Below are the code and all the weights of a small trained network. Each question names an input and a target symbol and asks about switching units off, where a switched-off unit gives its printed mean instead of its output.

import numpy as np


def w(rows, s, z=0):
    codes = np.array(rows[::2]) - 128.0
    scale = np.full(codes.shape[1], s)
    scale[-1] = z or s
    return codes * scale


def softmax(a):
    e = np.exp(a - a.max(-1, keepdims=True))
    return e / e.sum(-1, keepdims=True)


def log_softmax(a):
    a = a - a.max(-1, keepdims=True)
    return a - np.log(np.exp(a).sum(-1, keepdims=True))


def net(x, mask):
    ids = ['αδζηθλπσψ'.index(c) for c in x.split()]
    T = len(ids)
    res = E[ids] + P[:T]
    u = 0
    for l in range(3):
        r = res
        for j in range(3):
            rows = slice(3 * j, 3 * j + 3)
            q, k, v = (r @ M[l][rows].T for M in (Q, K, V))
            z = softmax(np.where(np.tri(T) > 0, q @ k.T / 3**0.5, -1e9)) @ v
            o = O[l][rows]
            res = res + np.where(mask[u + j], z, o[:, -1]) @ o[:, :-1]
        u += 3
    return log_softmax(res[-1] @ U[:, :-1].T + U[:, -1])


Q, K, V, O = {}, {}, {}, {}
E = w([
[176,152,113,159,64,24],'α',
[78,244,107,52,235,129],'δ',
[128,14,132,78,221,188],'ζ',
[120,165,156,109,68,15],'η',
[127,92,119,223,215,141],'θ',
[186,113,52,46,27,214],'λ',
[108,69,213,144,57,237],'π',
[159,176,175,152,197,184],'σ',
[142,182,48,146,254,159],'ψ',
],0.014)
P = w([
[146,200,186,228,87,254],'0',
[92,141,130,87,111,163],'1',
[99,163,113,63,114,149],'2',
[115,159,116,59,132,135],'3',
[158,131,129,68,156,120],'4',
[189,118,169,88,164,114],'5',
],0.0079)
Q[0] = w([
[101,89,98,139,209,226],'0.h1',
[134,68,87,126,56,118],'0.h1',
[141,104,40,99,154,97],'0.h1',
[82,51,185,77,20,116],'0.h2',
[161,167,186,168,107,162],'0.h2',
[192,139,173,117,130,82],'0.h2',
[90,106,110,153,183,189],'0.h3',
[144,237,104,116,131,170],'0.h3',
[98,139,111,254,160,157],'0.h3',
],0.0096)
K[0] = w([
[129,113,124,106,97,252],'0.h1',
[108,57,82,121,156,94],'0.h1',
[190,144,56,120,128,116],'0.h1',
[124,29,117,72,119,113],'0.h2',
[132,131,152,132,97,159],'0.h2',
[111,126,100,139,56,120],'0.h2',
[81,123,84,176,156,160],'0.h3',
[108,177,127,73,171,102],'0.h3',
[166,47,90,147,189,115],'0.h3',
],0.012)
V[0] = w([
[132,76,136,2,68,192],'0.h1',
[41,220,61,47,196,124],'0.h1',
[135,110,207,154,48,68],'0.h1',
[168,212,249,140,150,149],'0.h2',
[240,162,186,93,159,216],'0.h2',
[107,44,124,76,199,154],'0.h2',
[116,147,175,188,31,140],'0.h3',
[119,192,134,138,98,122],'0.h3',
[204,224,193,138,49,153],'0.h3',
],0.0062)
O[0] = w([
[174,204,222,109,150,144,254],'0.h1',
[221,82,52,70,216,72,108],'0.h1',
[82,92,157,104,55,57,88],'0.h1',
[136,201,87,83,151,34,146],'0.h2',
[114,241,67,178,20,2,241],'0.h2',
[207,125,247,133,75,141,115],'0.h2',
[149,74,91,62,210,154,131],'0.h3',
[119,41,59,102,109,111,147],'0.h3',
[102,73,37,124,154,61,193],'0.h3',
],0.006,0.0062)
Q[1] = w([
[92,133,112,138,52,137],'1.h1',
[91,89,220,63,54,152],'1.h1',
[147,177,73,146,155,176],'1.h1',
[123,158,68,142,79,53],'1.h2',
[131,194,76,49,60,97],'1.h2',
[122,117,38,91,134,163],'1.h2',
[73,231,36,178,16,169],'1.h3',
[145,60,159,130,166,119],'1.h3',
[130,141,61,104,2,114],'1.h3',
],0.0082)
K[1] = w([
[144,125,134,88,81,135],'1.h1',
[150,72,98,123,10,82],'1.h1',
[142,166,155,125,181,71],'1.h1',
[125,124,153,185,122,88],'1.h2',
[177,166,168,108,154,75],'1.h2',
[147,121,129,101,155,99],'1.h2',
[151,147,78,126,46,139],'1.h3',
[86,129,156,168,162,141],'1.h3',
[159,110,86,131,116,137],'1.h3',
],0.011)
V[1] = w([
[139,19,91,40,58,111],'1.h1',
[155,200,122,66,199,197],'1.h1',
[59,166,139,159,159,74],'1.h1',
[3,100,66,23,178,210],'1.h2',
[207,131,185,151,190,126],'1.h2',
[62,211,176,39,81,119],'1.h2',
[80,186,115,242,135,95],'1.h3',
[37,73,129,210,105,101],'1.h3',
[101,119,16,45,90,65],'1.h3',
],0.0052)
O[1] = w([
[212,83,87,240,124,105,31],'1.h1',
[154,56,216,192,211,147,236],'1.h1',
[102,116,162,110,119,177,131],'1.h1',
[184,165,210,237,95,155,120],'1.h2',
[99,169,29,58,167,206,72],'1.h2',
[180,111,197,106,167,162,188],'1.h2',
[122,249,58,167,141,163,116],'1.h3',
[117,167,142,126,142,222,4],'1.h3',
[199,87,202,254,82,148,251],'1.h3',
],0.0051,0.0048)
Q[2] = w([
[130,144,148,180,208,8],'2.h1',
[102,223,206,191,124,130],'2.h1',
[148,211,99,179,255,151],'2.h1',
[121,62,118,42,39,127],'2.h2',
[106,101,145,104,162,165],'2.h2',
[114,182,182,235,172,81],'2.h2',
[37,171,133,189,190,106],'2.h3',
[144,112,164,178,98,51],'2.h3',
[130,149,98,89,52,140],'2.h3',
],0.0081)
K[2] = w([
[69,137,124,163,163,10],'2.h1',
[75,140,126,213,116,147],'2.h1',
[84,196,107,184,157,111],'2.h1',
[162,84,236,99,147,66],'2.h2',
[95,177,155,156,131,120],'2.h2',
[78,147,114,149,54,144],'2.h2',
[77,221,87,82,148,143],'2.h3',
[189,186,159,131,117,133],'2.h3',
[114,77,139,168,100,85],'2.h3',
],0.011)
V[2] = w([
[162,74,113,147,101,187],'2.h1',
[112,148,59,125,65,157],'2.h1',
[200,131,109,158,201,100],'2.h1',
[209,149,10,123,89,156],'2.h2',
[146,40,159,137,107,59],'2.h2',
[141,189,166,96,104,85],'2.h2',
[125,111,175,210,109,84],'2.h3',
[137,90,199,173,138,201],'2.h3',
[75,81,99,132,94,254],'2.h3',
],0.0096)
O[2] = w([
[199,182,176,156,149,110,140],'2.h1',
[158,164,98,178,227,58,173],'2.h1',
[159,138,52,142,100,215,141],'2.h1',
[173,155,124,1,46,129,254],'2.h2',
[64,175,69,149,150,169,97],'2.h2',
[32,105,170,128,120,152,152],'2.h2',
[32,175,116,83,152,82,143],'2.h3',
[151,232,141,77,175,141,141],'2.h3',
[228,96,199,97,212,80,112],'2.h3',
],0.0077,0.0098)
U = w([
[188,88,107,128,220,59,169],'α',
[255,127,112,116,48,114,45],'δ',
[128,19,133,65,218,195,254],'ζ',
[87,82,87,85,117,32,210],'η',
[144,191,79,83,213,100,49],'θ',
[114,135,159,27,123,138,43],'λ',
[142,156,246,219,84,105,83],'π',
[132,116,79,131,141,196,139],'σ',
[144,164,107,161,194,171,147],'ψ',
],0.0057,0.0045)

Each question gives the input, a string of symbols that net reads in full, and the target symbol t.
The units are the heads (3 rows each of Q, K, V and O). Each row of codes is followed by its name. A weight is (code - 128) times the scale printed after its matrix; where a second scale follows, it is the last column's (O and U).
mask holds one flag per head, layer by layer. A switched-off head (its flag False) gives its mean, the last column of its rows in O, instead of its output. The means were averaged over made-up inputs and are rounded, as every weight is.
A unit's drop is (log p(t) with every unit on - log p(t) with that unit switched off) / (log p(t) with every unit on - log p(t) with every unit switched off).
The circuit of an input: a set's keep is (log p(t) with only the set's units on - log p(t) with every unit switched off) / (log p(t) with every unit on - log p(t) with every unit switched off). Starting from all 9 units, units are removed one at a time, each time the one whose removal leaves the highest keep (on an exact tie, the one counted first), for as long as the keep stays at least 0.8.
circuit, biggest first: the units of the circuit, biggest drop first
unit that matters most: the unit with the biggest drop
which heads matter: for each layer, one digit per head in row order, 1 if its drop is at least 0.15 and else 0, layers parted by /
drop when u is switched off: that unit's drop, to one decimal
input π λ θ, target π: which heads matter => 101 / 000 / 010
input ψ π σ, target δ: circuit, biggest first => 2.h2; 0.h1; 1.h2
input λ σ λ λ σ, target λ: circuit, biggest first => 1.h1; 2.h1; 2.h2
input θ η η θ, target α: unit that matters most => 0.h1
input λ λ ζ α λ α, target η: circuit, biggest first => 0.h1; 1.h2
input δ η ζ λ σ, target σ: circuit, biggest first => 0.h1; 2.h1; 2.h3; 0.h2
input λ θ λ, target α: which heads matter => 000 / 010 / 110
input σ α λ λ α λ, target η: circuit, biggest first => 2.h3; 0.h1
input π ζ δ, target π: which heads matter => 100 / 000 / 010
input θ δ θ θ, target α: which heads matter => 100 / 111 / 111
input η α λ σ λ ψ, target ψ: which heads matter => 111 / 011 / 011
input α θ σ, target θ: which heads matter => 111 / 101 / 111
input λ ψ ψ η λ, target ζ: which heads matter => 101 / 100 / 010
input ζ λ α, target η: which heads matter => 100 / 001 / 000
input α ψ θ ψ θ, target θ: unit that matters most => 0.h3
input σ θ σ, target η: circuit, biggest first => 0.h2; 2.h3
input λ θ π, target π: which heads matter => 100 / 000 / 110
input λ ψ λ π θ λ, target θ: which heads matter => 000 / 000 / 001
input ψ λ ψ, target δ: circuit, biggest first => 2.h2; 0.h1; 1.h3
input λ α θ π θ λ, target η: unit that matters most => 2.h3
input ζ λ σ λ α σ, target ζ: which heads matter => 101 / 111 / 111
input ψ λ λ ψ θ δ, target δ: circuit, biggest first => 2.h2; 0.h1; 2.h3
input ζ θ ψ θ, target ζ: drop when 2.h1 is switched off => 0.2
input θ λ θ σ ψ, target α: drop when 0.h2 is switched off => -0.1
input θ α α δ, target α: drop when 2.h1 is switched off => 0.3
input δ λ λ λ ψ, target σ: drop when 0.h3 is switched off => 0.0
input θ λ ψ λ, target ζ: unit that matters most => 0.h1
